Here is a tiny trained network, its code and every weight. The questions are about switching its units off for an input and a class, where a switched-off unit gives its printed mean instead of its output.

import numpy as np


def w(rows, s, z=0):
    codes = np.array(rows[::2]) - 128.0
    scale = np.full(codes.shape[1], s)
    scale[-1] = z or s
    return codes * scale


def norm(h):
    return h / np.sqrt((h * h).mean(-1, keepdims=True) + 1e-5)


def f(y):
    return np.maximum(y, 0)


def log_softmax(a):
    a = a - a.max(-1, keepdims=True)
    return a - np.log(np.exp(a).sum(-1, keepdims=True))


def net(x, mask):
    res = np.array(x, float).reshape(1, 5) / 4 @ E
    u = 0
    for l in range(3):
        y = f(norm(res) @ A[l][:, :-1].T + A[l][:, -1])
        res = res + np.where(mask[u : u + 3], y, B[l][:, -1]) @ B[l][:, :-1]
        u += 3
    return log_softmax(norm(res)[-1] @ U[:, :-1].T + U[:, -1])


A, B = {}, {}
E = w([
[127,103,142,124,123,119,130,148,142,172,131,91],'x0',
[99,150,95,100,125,126,154,117,140,134,137,117],'x1',
[170,125,177,47,64,36,98,222,229,67,137,166],'x2',
[140,125,154,140,95,134,168,125,104,120,128,137],'x3',
[66,246,149,131,25,152,30,204,85,216,48,148],'x4',
],0.013)
A[0] = w([
[100,203,135,196,63,138,64,116,81,167,114,74,2],'L0N1',
[149,134,74,233,209,240,124,91,12,165,92,2,20],'L0N2',
[180,53,119,181,201,104,156,89,142,90,140,80,61],'L0N3',
],0.0077,0.0053)
B[0] = w([
[98,105,100,147,54,105,68,160,64,149,130,122,193],'L0N1',
[93,151,201,108,252,166,161,18,111,231,132,213,252],'L0N2',
[154,123,102,144,140,107,172,132,124,84,141,87,203],'L0N3',
],0.012,0.011)
A[1] = w([
[36,232,109,152,20,176,17,154,33,234,28,191,157],'L1N1',
[30,184,122,167,113,229,140,117,131,156,103,73,53],'L1N2',
[99,166,81,170,84,163,60,184,45,147,143,1,2],'L1N3',
],0.0091,0.0046)
B[1] = w([
[212,125,88,223,60,121,47,207,199,1,116,28,252],'L1N1',
[95,194,51,58,128,75,183,127,9,179,158,120,155],'L1N2',
[149,134,37,242,101,101,62,183,200,71,222,80,153],'L1N3',
],0.0084,0.021)
A[2] = w([
[117,52,106,74,192,160,189,96,183,76,128,104,122],'L2N1',
[163,52,116,114,186,88,233,84,125,70,186,103,16],'L2N2',
[152,97,199,5,63,52,98,218,220,86,128,207,4],'L2N3',
],0.012,0.0043)
B[2] = w([
[125,147,128,61,39,129,59,195,137,172,101,61,218],'L2N1',
[135,127,121,194,55,107,84,197,160,69,115,119,244],'L2N2',
[92,145,135,66,244,178,205,5,59,202,107,247,251],'L2N3',
],0.016,0.015)
U = w([
[186,98,146,156,20,50,68,235,206,47,114,28,4],'0',
[33,176,175,72,216,246,218,21,41,243,159,218,252],'1',
],0.013,0.0032)

Each question gives the input, the list of numbers given to net, and the class t.
The units are the neurons (one row each of A and B). Each row of codes is followed by its name. A weight is (code - 128) times the scale printed after its matrix; where a second scale follows, it is the last column's (A, B and U).
mask holds one flag per neuron, layer by layer. A switched-off neuron (its flag False) gives its mean, the last column of its row in B, instead of its output. The means were averaged over made-up inputs and are rounded, as every weight is.
A unit's drop is (log p(t) with every unit on - log p(t) with that unit switched off) / (log p(t) with every unit on - log p(t) with every unit switched off).
unit that matters most: the unit with the biggest drop
k most important neurons: the k neurons with the biggest drops, biggest first
drop when u is switched off: that unit's drop, to one decimal
input [-3,0,3,-3,2], class 1: 3 most important neurons	(L0N1 L2N2 L2N3)
input [-6,-1,6,5,3], class 1: unit that matters most	L2N3
input [2,-3,2,-1,-1], class 1: 2 most important neurons	(L0N2 L2N3)
input [-6,-1,-4,5,5], class 0: 2 most important neurons	(L1N1 L2N3)
input [-4,2,8,6,-6], class 1: 2 most important neurons	(L2N3 L1N1)
input [5,2,-8,5,-8], class 0: 2 most important neurons	(L2N3 L2N2)
input [-8,5,0,-1,1], class 0: 2 most important neurons	(L2N3 L0N2)
input [-2,0,-4,3,7], class 0: drop when L1N1 is switched off	0.2
input [-8,0,8,8,-5], class 1: drop when L2N3 is switched off	1.4
input [0,5,6,-2,-4], class 1: drop when L2N3 is switched off	1.2
